Below is a small trained network, with its code and all its weights. Each question gives an input and a target symbol and asks what happens when units are switched off, that is, made to give their printed mean instead of their output.

import numpy as np


def w(rows, s, z=0):
    codes = np.array(rows[::2]) - 128.0
    scale = np.full(codes.shape[1], s)
    scale[-1] = z or s
    return codes * scale


def f(y):
    return np.maximum(y, 0)


def softmax(a):
    e = np.exp(a - a.max(-1, keepdims=True))
    return e / e.sum(-1, keepdims=True)


def log_softmax(a):
    a = a - a.max(-1, keepdims=True)
    return a - np.log(np.exp(a).sum(-1, keepdims=True))


def net(x, mask):
    ids = ['ΓΛαδεηθμξτφ'.index(c) for c in x.split()]
    T = len(ids)
    res = E[ids] + P[:T]
    r = res
    for j in range(2):
        rows = slice(2 * j, 2 * j + 2)
        q, k, v = (r @ M[0][rows].T for M in (Q, K, V))
        z = softmax(np.where(np.tri(T) > 0, q @ k.T / 2**0.5, -1e9)) @ v
        o = O[0][rows]
        res = res + np.where(mask[j], z, o[:, -1]) @ o[:, :-1]
    y = f(res @ A[0][:, :-1].T + A[0][:, -1])
    res = res + np.where(mask[2:18], y, B[0][:, -1]) @ B[0][:, :-1]
    return log_softmax(res[-1] @ U[:, :-1].T + U[:, -1])


Q, K, V, O, A, B = {}, {}, {}, {}, {}, {}
E = w([
[137,164,105,134],'Γ',
[113,137,116,151],'Λ',
[92,164,141,145],'α',
[250,147,104,167],'δ',
[53,126,137,143],'ε',
[129,174,86,124],'η',
[34,153,161,118],'θ',
[167,71,232,142],'μ',
[74,59,176,26],'ξ',
[159,103,71,112],'τ',
[113,199,151,45],'φ',
],0.018)
P = w([
[161,164,100,141],'0',
[166,126,82,77],'1',
[166,215,106,179],'2',
[179,95,81,59],'3',
[174,247,120,179],'4',
[177,84,65,74],'5',
[178,254,117,201],'6',
],0.0078)
Q[0] = w([
[154,21,156,73],'head 1',
[82,91,91,5],'head 1',
[123,51,52,41],'head 2',
[158,61,150,113],'head 2',
],0.012)
K[0] = w([
[80,129,46,103],'head 1',
[103,154,132,8],'head 1',
[126,166,158,73],'head 2',
[83,147,95,88],'head 2',
],0.012)
V[0] = w([
[203,122,247,127],'head 1',
[188,86,81,128],'head 1',
[108,51,129,174],'head 2',
[77,85,116,56],'head 2',
],0.012)
O[0] = w([
[238,77,251,92,159],'head 1',
[255,82,45,87,122],'head 1',
[138,45,119,188,3],'head 2',
[68,25,88,19,86],'head 2',
],0.0091,0.0055)
A[0] = w([
[105,100,164,136,98],'neuron 1',
[85,123,132,83,3],'neuron 2',
[123,100,64,175,247],'neuron 3',
[172,129,110,165,34],'neuron 4',
[92,157,77,132,112],'neuron 5',
[137,135,78,120,68],'neuron 6',
[109,105,151,95,94],'neuron 7',
[138,151,122,171,96],'neuron 8',
[173,105,144,108,219],'neuron 9',
[102,117,183,166,94],'neuron 10',
[109,146,117,119,50],'neuron 11',
[160,107,102,129,228],'neuron 12',
[102,169,100,193,51],'neuron 13',
[94,100,149,131,140],'neuron 14',
[81,95,137,253,188],'neuron 15',
[107,179,153,109,131],'neuron 16',
],0.018,0.0078)
B[0] = w([
[200,153,90,90,145],'neuron 1',
[180,123,147,165,176],'neuron 2',
[183,96,204,148,183],'neuron 3',
[86,132,73,70,181],'neuron 4',
[96,2,109,168,217],'neuron 5',
[116,54,102,119,155],'neuron 6',
[161,178,116,175,162],'neuron 7',
[208,149,112,105,176],'neuron 8',
[35,148,95,168,225],'neuron 9',
[81,129,80,114,157],'neuron 10',
[106,114,80,153,154],'neuron 11',
[106,123,213,132,192],'neuron 12',
[173,105,65,147,193],'neuron 13',
[173,132,173,50,154],'neuron 14',
[114,141,213,225,172],'neuron 15',
[125,101,68,119,248],'neuron 16',
],0.0087,0.013)
U = w([
[198,143,107,164,40],'Γ',
[238,136,194,207,22],'Λ',
[132,174,118,198,41],'α',
[213,215,146,150,157],'δ',
[129,120,179,193,49],'ε',
[170,111,81,153,26],'η',
[41,127,105,165,54],'θ',
[87,196,254,147,254],'μ',
[176,112,187,78,174],'ξ',
[165,62,173,122,142],'τ',
[51,174,70,59,196],'φ',
],0.0081,0.0063)

Each question gives the input, a string of symbols that net reads in full, and the target symbol t.
The units are the heads (2 rows each of Q, K, V and O) and the neurons (one row each of A and B). Each row of codes is followed by its name. A weight is (code - 128) times the scale printed after its matrix; where a second scale follows, it is the last column's (O, A, B and U).
mask holds one flag per unit, heads first, then neurons. A switched-off unit (its flag False) gives its mean, the last column of its rows in O or B, instead of its output. The means were averaged over made-up inputs and are rounded, as every weight is.
A unit's drop is (log p(t) with every unit on - log p(t) with that unit switched off) / (log p(t) with every unit on - log p(t) with every unit switched off).
The circuit of an input: a set's keep is (log p(t) with only the set's units on - log p(t) with every unit switched off) / (log p(t) with every unit on - log p(t) with every unit switched off). Starting from the 12 units with the biggest drops (on a tie, the unit counted first), units are removed one at a time, each time the one whose removal leaves the highest keep (on an exact tie, the one counted first), for as long as the keep stays at least 0.8.
circuit, biggest first: the units of the circuit, biggest drop first
unit that matters most: the unit with the biggest drop
k most important neurons: the k neurons with the biggest drops, biggest first
heads that matter: for each layer, one digit per head in row order, 1 if its drop is at least 0.15 and else 0, layers parted by /
input ξ Γ ξ ε, target ξ: unit that matters most => head 2
input τ δ θ ε ε φ α, target δ: circuit, biggest first => (head 2; neuron 5; head 1)
input ξ ξ ξ η δ, target δ: heads that matter => 01
input η Γ Γ φ φ Λ, target φ: circuit, biggest first => (head 2; neuron 3)
input τ ξ Λ η Γ ξ, target ξ: circuit, biggest first => (head 2; neuron 14; neuron 2; neuron 5)
input Λ μ φ, target μ: circuit, biggest first => (head 1; neuron 9; neuron 13)
input τ τ Γ Λ, target τ: heads that matter => 10
input φ φ τ Λ φ, target φ: circuit, biggest first => (neuron 16; neuron 3)
input τ Γ μ φ α, target μ: circuit, biggest first => (head 1; neuron 9)
input α η Λ α θ δ ε, target δ: circuit, biggest first => (head 1; head 2; neuron 5)
input α Γ Γ δ η, target δ: circuit, biggest first => (neuron 5; head 1)
input μ ξ δ τ, target τ: circuit, biggest first => (head 2; neuron 3)
input δ Γ ε, target δ: circuit, biggest first => (head 2; head 1; neuron 5)
input η φ δ μ, target φ: circuit, biggest first => (head 2; head 1)
input η ξ τ η, target τ: heads that matter => 11
input τ ξ τ τ ε δ, target τ: heads that matter => 11
input Γ α δ η θ, target δ: circuit, biggest first => (head 2; head 1; neuron 5)
input η Γ φ ε ξ Γ Λ, target Λ: heads that matter => 11
input θ θ ε η, target θ: circuit, biggest first => (head 1; neuron 5)
input α τ τ ε φ ξ ε, target ε: 2 most important neurons => (neuron 15; neuron 5)
input τ ε η φ φ τ, target φ: 2 most important neurons => (neuron 3; neuron 15)
input τ Λ τ η, target τ: 2 most important neurons => (neuron 3; neuron 5)
input μ μ θ δ, target μ: unit that matters most => neuron 12
input ε ξ θ, target θ: unit that matters most => head 1
input Λ Λ τ μ Λ θ Λ, target μ: 2 most important neurons => (neuron 9; neuron 16)
input δ τ ξ φ φ, target δ: 2 most important neurons => (neuron 5; neuron 8)
input μ δ μ θ Γ Λ Λ, target μ: 4 most important neurons => (neuron 9; neuron 13; neuron 16; neuron 5)
input μ τ δ θ δ δ Γ, target δ: heads that matter => 01
input τ η φ Λ μ α φ, target μ: heads that matter => 10
input Γ Λ Λ φ θ τ, target φ: most important neuron => (neuron 15)
